Below is a small trained network, with its code and all its weights. Each question gives an input and a class and asks what happens when units are switched off, that is, made to give their printed mean instead of their output.

import numpy as np


def w(rows, s, z=0):
    codes = np.array(rows[::2]) - 128.0
    scale = np.full(codes.shape[1], s)
    scale[-1] = z or s
    return codes * scale


def f(y):
    return np.maximum(y, 0)


def log_softmax(a):
    a = a - a.max(-1, keepdims=True)
    return a - np.log(np.exp(a).sum(-1, keepdims=True))


def net(x, mask):
    res = np.array(x, float).reshape(1, 7) / 4 @ E
    y = f(res @ A[0][:, :-1].T + A[0][:, -1])
    res = res + np.where(mask, y, B[0][:, -1]) @ B[0][:, :-1]
    return log_softmax(res[-1] @ U[:, :-1].T + U[:, -1])


A, B = {}, {}
E = w([
[144,87,114,109,71,156,184,131],'x0',
[159,159,98,133,106,67,49,108],'x1',
[111,138,163,196,126,246,88,60],'x2',
[79,147,113,157,76,116,146,158],'x3',
[132,118,221,107,112,146,107,190],'x4',
[113,41,148,134,94,142,89,68],'x5',
[190,192,50,143,44,83,94,131],'x6',
],0.012)
A[0] = w([
[137,90,118,127,55,207,172,90,104],'n1',
[150,90,154,79,78,102,57,122,172],'n2',
[117,138,101,136,140,143,104,34,207],'n3',
[80,179,124,167,88,95,191,145,179],'n4',
[136,114,132,106,92,154,167,72,77],'n5',
[144,178,207,116,194,138,100,171,164],'n6',
[153,188,35,124,125,59,199,252,69],'n7',
[125,172,203,123,159,155,151,168,82],'n8',
[112,138,187,128,215,124,87,220,77],'n9',
[117,148,178,189,125,134,43,8,162],'n10',
[112,87,97,126,200,112,187,167,77],'n11',
[146,197,40,82,161,87,194,181,112],'n12',
[185,99,162,113,144,99,100,51,98],'n13',
[131,111,170,153,213,175,148,80,147],'n14',
[161,68,137,67,144,89,90,109,253],'n15',
[188,231,78,224,41,127,54,127,172],'n16',
[138,110,109,130,215,154,101,84,41],'n17',
],0.011,0.0042)
B[0] = w([
[156,128,147,141,136,154,189,136,183],'n1',
[133,148,104,98,70,98,142,167,179],'n2',
[141,153,95,126,131,149,144,159,189],'n3',
[107,159,154,98,128,143,106,117,177],'n4',
[160,148,117,154,121,124,163,120,155],'n5',
[138,127,165,135,128,169,157,132,192],'n6',
[136,163,65,105,130,144,105,100,237],'n7',
[136,93,179,137,125,152,101,95,177],'n8',
[152,110,180,122,100,159,107,147,189],'n9',
[145,132,55,117,154,167,156,109,222],'n10',
[105,144,117,92,107,137,112,94,175],'n11',
[134,164,87,100,109,135,138,124,214],'n12',
[137,181,138,90,112,177,97,125,167],'n13',
[85,132,121,142,164,145,104,72,208],'n14',
[155,153,111,89,99,138,135,168,184],'n15',
[47,160,95,89,111,131,1,115,249],'n16',
[97,156,101,110,148,97,122,92,172],'n17',
],0.013,0.018)
U = w([
[105,164,171,154,139,23,127,101,45],'0',
[108,111,189,143,179,169,195,69,130],'1',
[87,63,98,149,112,15,113,242,2],'2',
[71,139,255,102,126,148,74,124,118],'3',
[170,148,127,95,72,123,186,200,240],'4',
[137,88,149,185,157,37,117,142,2],'5',
[77,207,17,68,143,137,78,70,168],'6',
],0.0084,0.0033)

Each question gives the input, the list of numbers given to net, and the class t.
The units are the neurons (one row each of A and B). Each row of codes is followed by its name. A weight is (code - 128) times the scale printed after its matrix; where a second scale follows, it is the last column's (A, B and U).
mask holds one flag per neuron, in row order. A switched-off neuron (its flag False) gives its mean, the last column of its row in B, instead of its output. The means were averaged over made-up inputs and are rounded, as every weight is.
A unit's drop is (log p(t) with every unit on - log p(t) with that unit switched off) / (log p(t) with every unit on - log p(t) with every unit switched off).
The circuit of an input: a set's keep is (log p(t) with only the set's units on - log p(t) with every unit switched off) / (log p(t) with every unit on - log p(t) with every unit switched off). Starting from the 12 units with the biggest drops (on a tie, the unit counted first), units are removed one at a time, each time the one whose removal leaves the highest keep (on an exact tie, the one counted first), for as long as the keep stays at least 0.8.
units of the circuit, in order: the units of the circuit, biggest drop first
top k neurons: the k neurons with the biggest drops, biggest first
drop of u: that unit's drop, to one decimal
input [-4,5,0,4,1,2,-8], class 1: units of the circuit, in order => (n16 n7)
input [-6,-2,7,-8,7,-4,-1], class 1: units of the circuit, in order => (n16 n6)
input [-6,-4,0,-8,7,8,0], class 3: units of the circuit, in order => (n7)
input [8,2,8,3,-3,-2,-5], class 1: units of the circuit, in order => (n16 n1)
input [-5,-8,3,-4,-3,1,-2], class 1: top 3 neurons => (n16 n7 n12)
input [-1,-7,-2,-6,1,-8,-5], class 3: top 2 neurons => (n9 n10)
input [6,4,5,-2,4,0,-3], class 1: top 2 neurons => (n16 n7)
input [0,-8,7,-1,-4,4,-2], class 1: top 3 neurons => (n16 n1 n7)
input [-6,-6,-4,-1,5,-2,3], class 4: top 2 neurons => (n16 n14)
input [1,-4,-6,5,-4,8,-7], class 1: top 2 neurons => (n16 n7)
input [7,-6,4,4,8,-7,3], class 1: top 2 neurons => (n16 n1)
input [4,-5,5,-4,8,-5,-2], class 1: drop of n1 => 0.1
input [-6,-5,-6,-1,7,2,3], class 4: drop of n16 => 0.2
input [8,5,-7,1,2,4,-2], class 4: drop of n16 => 0.3
input [8,1,-2,-4,1,-5,-4], class 4: units of the circuit, in order => (n16)
input [-1,-5,8,7,5,-3,-2], class 1: drop of n16 => 0.3
